Below is a small trained network, with its code and all its weights. Each question gives an input and a target symbol and asks what happens when units are switched off, that is, made to give their printed mean instead of their output.

import numpy as np


def w(rows, s, z=0):
    codes = np.array(rows[::2]) - 128.0
    scale = np.full(codes.shape[1], s)
    scale[-1] = z or s
    return codes * scale


def norm(h):
    return h / np.sqrt((h * h).mean(-1, keepdims=True) + 1e-5)


def f(y):
    return np.maximum(y, 0)


def softmax(a):
    e = np.exp(a - a.max(-1, keepdims=True))
    return e / e.sum(-1, keepdims=True)


def log_softmax(a):
    a = a - a.max(-1, keepdims=True)
    return a - np.log(np.exp(a).sum(-1, keepdims=True))


def net(x, mask):
    ids = ['ΔΘΞΩαζλπσφ'.index(c) for c in x.split()]
    T = len(ids)
    res = E[ids] + P[:T]
    r = norm(res)
    for j in range(2):
        rows = slice(4 * j, 4 * j + 4)
        q, k, v = (r @ M[0][rows].T for M in (Q, K, V))
        z = softmax(np.where(np.tri(T) > 0, q @ k.T / 4**0.5, -1e9)) @ v
        o = O[0][rows]
        res = res + np.where(mask[j], z, o[:, -1]) @ o[:, :-1]
    y = f(norm(res) @ A[0][:, :-1].T + A[0][:, -1])
    res = res + np.where(mask[2:10], y, B[0][:, -1]) @ B[0][:, :-1]
    return log_softmax(norm(res)[-1] @ U[:, :-1].T + U[:, -1])


Q, K, V, O, A, B = {}, {}, {}, {}, {}, {}
E = w([
[139,108,138,52,204],'Δ',
[183,122,133,90,59],'Θ',
[237,135,142,87,89],'Ξ',
[111,58,76,168,108],'Ω',
[147,67,200,147,110],'α',
[159,191,46,140,141],'ζ',
[204,130,154,115,114],'λ',
[129,169,164,186,236],'π',
[113,211,226,126,52],'σ',
[247,139,123,129,52],'φ',
],0.011)
P = w([
[235,1,72,14,88],'0',
[212,37,84,28,111],'1',
[195,67,90,37,107],'2',
[167,83,82,52,117],'3',
[158,113,79,73,116],'4',
[138,127,70,94,112],'5',
[118,147,63,119,104],'6',
[100,167,51,147,108],'7',
[89,190,48,173,92],'8',
[139,156,82,147,107],'9',
],0.0032)
Q[0] = w([
[153,116,142,97,183],'H1',
[7,42,167,168,200],'H1',
[129,136,50,92,174],'H1',
[156,104,89,162,82],'H1',
[63,110,80,63,89],'H2',
[175,135,188,78,98],'H2',
[94,66,143,152,147],'H2',
[144,158,93,192,27],'H2',
],0.016)
K[0] = w([
[149,126,140,105,165],'H1',
[151,7,134,86,124],'H1',
[101,154,92,81,150],'H1',
[95,126,102,169,121],'H1',
[62,151,109,111,113],'H2',
[168,159,155,74,105],'H2',
[112,64,121,151,96],'H2',
[133,176,109,171,69],'H2',
],0.02)
V[0] = w([
[59,254,143,89,70],'H1',
[126,179,6,79,165],'H1',
[91,132,153,173,191],'H1',
[180,111,3,172,202],'H1',
[130,178,194,54,126],'H2',
[99,13,149,176,58],'H2',
[131,133,95,56,92],'H2',
[137,198,158,140,82],'H2',
],0.008)
O[0] = w([
[198,126,179,2,151,158],'H1',
[135,113,70,55,224,166],'H1',
[102,181,117,88,29,5],'H1',
[112,125,23,153,140,123],'H1',
[137,93,75,157,140,198],'H2',
[123,176,64,79,118,106],'H2',
[100,80,99,103,108,254],'H2',
[158,92,104,99,172,193],'H2',
],0.0081,0.0034)
A[0] = w([
[71,117,37,188,166,206],'N1',
[88,204,214,182,172,252],'N2',
[222,124,171,107,136,177],'N3',
[166,135,49,39,12,97],'N4',
[136,82,183,185,199,103],'N5',
[145,174,71,87,251,172],'N6',
[153,255,145,208,172,88],'N7',
[64,10,161,131,143,102],'N8',
],0.0079,0.0016)
B[0] = w([
[144,203,212,43,111,254],'N1',
[192,119,90,96,217,167],'N2',
[107,193,150,78,113,217],'N3',
[9,212,149,173,170,195],'N4',
[83,187,100,179,79,169],'N5',
[96,50,119,164,84,228],'N6',
[133,24,171,167,254,149],'N7',
[70,63,169,118,121,161],'N8',
],0.0093,0.0064)
U = w([
[7,34,175,73,106,28],'Δ',
[133,92,32,50,189,175],'Θ',
[134,149,164,199,254,152],'Ξ',
[109,89,179,241,50,147],'Ω',
[122,135,133,132,131,2],'α',
[181,163,223,47,120,195],'ζ',
[223,195,71,176,95,127],'λ',
[124,140,134,132,140,8],'π',
[183,51,113,140,66,88],'σ',
[46,242,89,130,105,188],'φ',
],0.0083,0.0029)

Each question gives the input, a string of symbols that net reads in full, and the target symbol t.
The units are the heads (4 rows each of Q, K, V and O) and the neurons (one row each of A and B). Each row of codes is followed by its name. A weight is (code - 128) times the scale printed after its matrix; where a second scale follows, it is the last column's (O, A, B and U).
mask holds one flag per unit, heads first, then neurons. A switched-off unit (its flag False) gives its mean, the last column of its rows in O or B, instead of its output. The means were averaged over made-up inputs and are rounded, as every weight is.
A unit's drop is (log p(t) with every unit on - log p(t) with that unit switched off) / (log p(t) with every unit on - log p(t) with every unit switched off).
The circuit of an input: a set's keep is (log p(t) with only the set's units on - log p(t) with every unit switched off) / (log p(t) with every unit on - log p(t) with every unit switched off). Starting from all 10 units, units are removed one at a time, each time the one whose removal leaves the highest keep (on an exact tie, the one counted first), for as long as the keep stays at least 0.8.
units of the circuit, in order: the units of the circuit, biggest drop first
most important unit: the unit with the biggest drop
top k neurons: the k neurons with the biggest drops, biggest first
heads that matter: for each layer, one digit per head in row order, 1 if its drop is at least 0.15 and else 0, layers parted by /
drop of u: that unit's drop, to one decimal
input Ω π Ω Δ φ π Ξ Θ, target φ: most important unit => N4
input Ξ α φ, target λ: heads that matter => 10
input π σ φ σ Ω σ Θ π Δ Ξ, target φ: heads that matter => 10
input α Δ ζ π Θ φ Ω φ Θ Ξ, target φ: units of the circuit, in order => [N4, H1]
input Ξ φ Θ, target Δ: heads that matter => 11
input π Θ Ω φ Δ φ π Δ ζ Θ, target Θ: heads that matter => 10
input α ζ ζ σ π φ λ, target φ: units of the circuit, in order => [H1, N4]
input Ω φ λ φ φ φ λ, target Ω: top 2 neurons => [N5, N4]
input Ω π Δ Θ, target φ: heads that matter => 00
input Ω λ φ φ, target λ: heads that matter => 10
input λ σ Θ σ α σ ζ Θ, target Θ: drop of H1 => 0.4
input λ Θ λ, target Ω: drop of N5 => 0.2
input α Θ Ω, target φ: drop of H2 => 0.3
input Ω Ξ Ξ Δ Θ, target Δ: drop of N1 => 0.1
input ζ φ Θ Ξ Θ φ, target Θ: units of the circuit, in order => [H1]
